Below are the code and all the weights of a small trained network. Each question names an input and a target symbol and asks about switching units off, where a switched-off unit gives its printed mean instead of its output.

import numpy as np


def w(rows, s, z=0):
    codes = np.array(rows[::2]) - 128.0
    scale = np.full(codes.shape[1], s)
    scale[-1] = z or s
    return codes * scale


def f(y):
    return y / 2 * (1 + np.tanh(0.7978845608 * (y + 0.044715 * y**3)))


def softmax(a):
    e = np.exp(a - a.max(-1, keepdims=True))
    return e / e.sum(-1, keepdims=True)


def log_softmax(a):
    a = a - a.max(-1, keepdims=True)
    return a - np.log(np.exp(a).sum(-1, keepdims=True))


def net(x, mask):
    ids = ['αβγδεζηλμξπστφψω'.index(c) for c in x.split()]
    T = len(ids)
    res = E[ids] + P[:T]
    u = 0
    for l in range(3):
        r = res
        for j in range(2):
            rows = slice(2 * j, 2 * j + 2)
            q, k, v = (r @ M[l][rows].T for M in (Q, K, V))
            z = softmax(np.where(np.tri(T) > 0, q @ k.T / 2**0.5, -1e9)) @ v
            o = O[l][rows]
            res = res + np.where(mask[u + j], z, o[:, -1]) @ o[:, :-1]
        u += 2
        y = f(res @ A[l][:, :-1].T + A[l][:, -1])
        res = res + np.where(mask[u : u + 4], y, B[l][:, -1]) @ B[l][:, :-1]
        u += 4
    return log_softmax(res[-1] @ U[:, :-1].T + U[:, -1])


Q, K, V, O, A, B = {}, {}, {}, {}, {}, {}
E = w([
[98,110,137],'α',
[77,187,106],'β',
[251,186,166],'γ',
[158,108,136],'δ',
[117,127,156],'ε',
[127,94,208],'ζ',
[193,164,25],'η',
[126,164,116],'λ',
[178,51,117],'μ',
[139,167,178],'ξ',
[117,108,86],'π',
[131,146,169],'σ',
[77,191,168],'τ',
[136,106,109],'φ',
[146,179,183],'ψ',
[136,52,84],'ω',
],0.019)
P = w([
[222,161,197],'0',
[247,90,178],'1',
[240,112,168],'2',
[246,111,148],'3',
[242,111,149],'4',
[231,97,129],'5',
[254,126,136],'6',
],0.0021)
Q[0] = w([
[215,20,98],'0.h1',
[231,59,148],'0.h1',
[134,144,2],'0.h2',
[223,88,84],'0.h2',
],0.0077)
K[0] = w([
[246,159,132],'0.h1',
[201,115,122],'0.h1',
[101,77,70],'0.h2',
[159,67,126],'0.h2',
],0.014)
V[0] = w([
[3,54,136],'0.h1',
[219,191,204],'0.h1',
[123,115,105],'0.h2',
[77,156,117],'0.h2',
],0.0073)
O[0] = w([
[1,72,189,3],'0.h1',
[198,179,138,238],'0.h1',
[124,101,116,118],'0.h2',
[133,87,164,99],'0.h2',
],0.0085,0.0044)
A[0] = w([
[153,159,21,198],'0.n1',
[148,6,123,2],'0.n2',
[84,110,217,97],'0.n3',
[167,42,74,234],'0.n4',
],0.011,0.004)
B[0] = w([
[91,138,29,254],'0.n1',
[218,94,90,144],'0.n2',
[38,151,138,145],'0.n3',
[184,2,123,217],'0.n4',
],0.0088,0.0083)
Q[1] = w([
[95,182,164],'1.h1',
[135,144,133],'1.h1',
[210,107,150],'1.h2',
[190,89,254],'1.h2',
],0.0074)
K[1] = w([
[35,112,142],'1.h1',
[143,123,153],'1.h1',
[253,167,17],'1.h2',
[243,22,6],'1.h2',
],0.0063)
V[1] = w([
[94,66,251],'1.h1',
[209,219,39],'1.h1',
[28,172,49],'1.h2',
[131,25,192],'1.h2',
],0.0027)
O[1] = w([
[169,107,80,12],'1.h1',
[100,147,253,254],'1.h1',
[97,161,117,99],'1.h2',
[198,188,163,98],'1.h2',
],0.0041,0.0048)
A[1] = w([
[133,164,244,90],'1.n1',
[35,187,107,255],'1.n2',
[103,117,197,107],'1.n3',
[58,122,195,156],'1.n4',
],0.011,0.0039)
B[1] = w([
[78,28,83,254],'1.n1',
[105,244,176,245],'1.n2',
[82,133,37,167],'1.n3',
[87,167,68,210],'1.n4',
],0.011,0.0046)
Q[2] = w([
[195,130,154],'2.h1',
[188,101,49],'2.h1',
[191,161,41],'2.h2',
[128,134,2],'2.h2',
],0.0086)
K[2] = w([
[190,124,130],'2.h1',
[154,154,83],'2.h1',
[248,89,128],'2.h2',
[139,43,124],'2.h2',
],0.013)
V[2] = w([
[226,182,29],'2.h1',
[151,117,254],'2.h1',
[116,101,112],'2.h2',
[203,94,77],'2.h2',
],0.0081)
O[2] = w([
[105,64,254,247],'2.h1',
[249,144,84,27],'2.h1',
[146,129,133,138],'2.h2',
[161,169,71,181],'2.h2',
],0.0076,0.014)
A[2] = w([
[69,131,82,68],'2.n1',
[124,95,3,157],'2.n2',
[203,146,72,255],'2.n3',
[86,151,28,186],'2.n4',
],0.013,0.0097)
B[2] = w([
[156,21,245,216],'2.n1',
[23,147,14,218],'2.n2',
[216,147,121,229],'2.n3',
[84,172,202,255],'2.n4',
],0.011,0.0095)
U = w([
[96,255,124,100],'α',
[111,111,123,101],'β',
[186,74,178,140],'γ',
[227,174,196,121],'δ',
[127,135,139,136],'ε',
[43,124,87,48],'ζ',
[99,22,129,88],'η',
[157,131,164,117],'λ',
[178,77,119,131],'μ',
[155,246,124,205],'ξ',
[62,184,60,132],'π',
[144,134,135,170],'σ',
[101,174,109,187],'τ',
[149,184,92,253],'φ',
[91,158,161,68],'ψ',
[108,65,70,109],'ω',
],0.011)

Each question gives the input, a string of symbols that net reads in full, and the target symbol t.
The units are the heads (2 rows each of Q, K, V and O) and the neurons (one row each of A and B). Each row of codes is followed by its name. A weight is (code - 128) times the scale printed after its matrix; where a second scale follows, it is the last column's (O, A, B and U).
mask holds one flag per unit, layer by layer, with each layer's heads first. A switched-off unit (its flag False) gives its mean, the last column of its rows in O or B, instead of its output. The means were averaged over made-up inputs and are rounded, as every weight is.
A unit's drop is (log p(t) with every unit on - log p(t) with that unit switched off) / (log p(t) with every unit on - log p(t) with every unit switched off).
The circuit of an input: a set's keep is (log p(t) with only the set's units on - log p(t) with every unit switched off) / (log p(t) with every unit on - log p(t) with every unit switched off). Starting from the 12 units with the biggest drops (on a tie, the unit counted first), units are removed one at a time, each time the one whose removal leaves the highest keep (on an exact tie, the one counted first), for as long as the keep stays at least 0.8.
units of the circuit, in order: the units of the circuit, biggest drop first
most important unit: the unit with the biggest drop
top k neurons: the k neurons with the biggest drops, biggest first
k most important neurons of layer l: the k neurons of layer l with the biggest drops, biggest first
which heads matter: for each layer, one digit per head in row order, 1 if its drop is at least 0.15 and else 0, layers parted by /
input ω φ τ ε γ μ, target γ: units of the circuit, in order : 2.h1; 0.h1
input ω τ δ λ τ τ ψ, target η: units of the circuit, in order : 0.n1; 1.n1; 0.h1
input ξ ω ξ ω τ, target ψ: top 3 neurons : 1.n2; 2.n1; 0.n1
input σ β τ ξ σ ω η, target η: top 3 neurons : 0.n1; 0.n4; 2.n1
input ω λ β δ ξ α φ, target φ: top neuron : 2.n3
input γ φ α ω ψ, target ζ: top 4 neurons : 1.n1; 0.n1; 2.n2; 1.n3
input φ γ ψ μ ω π δ, target γ: top 2 neurons : 0.n1; 2.n2
input τ π ω τ σ, target η: top 3 neurons : 0.n1; 2.n1; 1.n1
input ω ω ω ω ψ, target ζ: top 3 neurons : 0.n1; 1.n1; 0.n2
input τ μ π, target π: units of the circuit, in order : 2.n2; 2.h1; 0.h1
input γ ξ ε ξ π δ π, target γ: 3 most important neurons of layer 1 : 1.n1; 1.n4; 1.n3
input γ η λ ε π, target η: top 3 neurons : 0.n1; 0.n4; 1.n2
input τ σ β τ π τ ξ, target η: which heads matter : 11 / 00 / 01
input ω ξ ε ω, target ω: which heads matter : 00 / 00 / 01
input δ ω ω ω μ η ζ, target η: top 2 neurons : 0.n1; 1.n1
input σ π μ, target μ: most important unit : 2.n3
input φ τ ε λ ε γ ω, target γ: top 4 neurons : 0.n1; 2.n2; 0.n4; 1.n1
input η α δ τ, target ψ: top 2 neurons : 2.n1; 1.n2
input σ μ ε γ τ ω, target γ: 3 most important neurons of layer 1 : 1.n1; 1.n4; 1.n3
input σ ξ μ, target μ: which heads matter : 00 / 00 / 11
input μ ω ω ξ, target ζ: top 3 neurons : 0.n1; 1.n1; 0.n2
input ξ α δ, target δ: which heads matter : 00 / 00 / 10
input ω δ γ γ μ, target γ: which heads matter : 10 / 10 / 10
input σ ζ σ β, target α: 2 most important neurons of layer 1 : 1.n2; 1.n3
input τ β φ, target φ: 2 most important neurons of layer 2 : 2.n1; 2.n3
input λ η δ, target η: most important neuron of layer 0 : 0.n1
input ψ δ τ λ, target ξ: which heads matter : 00 / 00 / 10
input η ω δ η ζ, target η: which heads matter : 00 / 00 / 10
